[[122 121 131 132 131 128 127 132]
 [130 124 134 138 126 137 139 128]
 [130 118 123 137 137 121 121 125]
 [129 122 121 131 137 118 119 123]
 [113 126 134 117 132 123 125 119]
 [127 120 123 130 138 118 119 120]
 [112 120 138 122 131 126 127 121]
 [110 123 136 122 129 125 125 132]
 [124 126 134 119 136 125 131  99]
 [132 129 121 125 136 119 123 116]] Answer: 122

[[130 130 124 125 132 128 126 129]
 [123 127 140 134 134 113 122 113]
 [128 130 118 135 133 127 140 127]
 [133 116 137 126 131 116 126 119]
 [112 124 113 125 127 131 137 124]
 [108 110 123 127 124 123 117 132]
 [118 129 117 130 129 129 137 121]
 [106 114 124 124 133 126 121 129]
 [123 124 127 120 128 129 130 125]
 [120 131 131 133 136 121 125 124]
 [123 119 128 127 138 132 128 118]
 [121 121 117 135 127 121 126 127]] Answer: 130

[[120 122 132 128 130 127 129 128 152 128 126 129 135 127 132 132]
 [121 122 134 127 132 128 131 124 149 129 135 118 132 122 137 129]
 [137 126 125 133 124 128 135 132 111 126 127 134 134 129 128 129]
 [128 132 133 137 131 128 131 124 131 136 120 125 131 131 127 133]
 [136 132 134 140 132 129 137 123 113 136 128 118 131 127 131 131]
 [128 138 126 138 124 126 127 120 131 140 124 130 121 130 121 132]] Answer: 120

[[121 128 122 126 117 143 119 144 152 136 137]
 [121 127 123 128 120 141 120 138 147 137 133]
 [125 128 126 126 123 133 125 136 138 131 132]
 [123 129 128 130 125 130 130 130 131 128 128]
 [123 130 128 130 126 130 130 130 131 128 129]
 [124 128 125 129 124 135 124 133 138 133 130]] Answer: 121

[[140 125 123 119 114 131 120 109 123 113 150 138 117]
 [146 117 144 119 118 135 116 130 113 114 126 140 119]
 [116 138 116 134 121 124 130 138 118 135 124 126 142]
 [135 127 148 126 131 132 129 139 119 135 115 128 125]
 [116 138 121 122 108 136 121 141 126 137 121 136 142]
 [126 130 129 111 105 146 115 129 142 132 129 142 128]
 [132 123 128 145 146 116 138 119 131 126 132 114 121]
 [144 120 136 124 121 129 120 122 113 113 135 135 118]
 [119 148 113 120 110 129 132 119 119 140 146 132 134]
 [126 134 127 132 125 127 132 127 125 137 130 125 129]] Answer: 140

[[125 131 125 123 131 127 129 129 122 129 128 125 123 133 128 124]
 [150 123 123 126 128 128 134 136 137 130 131 125 126 118 127 125]
 [116 129 132 127 130 142 130 117 125 124 131 136 110 127 142 123]
 [127 132 131 124 125 122 124 132 123 131 130 125 132 124 125 132]
 [142 116 118 134 132 134 135 130 141 129 131 122 126 135 126 123]
 [129 129 135 131 128 130 128 129 132 128 127 131 134 123 128 132]
 [113 131 113 119 133 135 121 116 119 120 126 132 111 139 140 131]
 [133 126 133 135 125 131 133 130 134 130 123 132 130 121 125 129]
 [119 141 140 126 137 112 127 138 125 132 129 120 151 143 116 121]
 [130 122 139 136 121 143 134 122 131 129 127 138 116 111 135 128]] Answer: 125

[[138 129 120 147 132 129 150 139 125 113 138 125]
 [128 138 111 121 125 147 127 140 133 134 125 158]
 [122 154 131 132 130 112 124 127 110 137 131 128]
 [136 141 153 118 121 129 124 122 130 122 119 126]
 [109 107 131 124 132 131 111 141 140 138 143 113]
 [138 122 131 145 132 127 117 144 146 145 107 125]] Answer: 138

[[124 131 136 133 121 132 123 127 136 122]
 [127 132 132 124 141 127 121 116 119 123]
 [115 125 119 125 141 131 132 125 133 132]
 [116 125 130 129 110 124 132 132 134 109]
 [139 139 133 132 128 143 141 139 130 120]
 [135 127 118 124 132 123 137 136 120 121]
 [122 120 120 114 128 123 145 126 116 139]
 [132 151 124 127 135 137 143 130 139 126]
 [137 131 120 124 124 113 125 124 125 143]
 [122 132 129 127 110 112 124 127 128 104]] Answer: 124
---
Q:
array([[134, 108, 118, 136],
       [155, 149, 148, 129],
       [129, 121, 152, 128]])
A: 108

Q:
array([[105, 134, 142, 117, 128],
       [136, 119, 118, 122, 123],
       [141, 121, 116, 127, 130]])
A: 134

Q:
array([[108, 120, 154, 105, 116, 127, 119],
       [124, 121, 147, 120, 115, 121, 112],
       [124, 121, 146, 116, 112, 121, 108]])
A: 120

Q:
array([[132, 134, 130, 124, 125],
       [119, 135, 127, 135, 132],
       [141, 152, 144, 128, 138]])
A: 134

Q:
array([[133, 107, 148, 123, 143],
       [135, 145, 126, 157, 147],
       [130, 124, 148, 128, 142]])
A: 107

Q:
array([[135, 129, 128, 108, 152, 129],
       [115, 127, 128, 148, 137, 129],
       [150, 129, 129, 154, 117, 126]])
A: 129
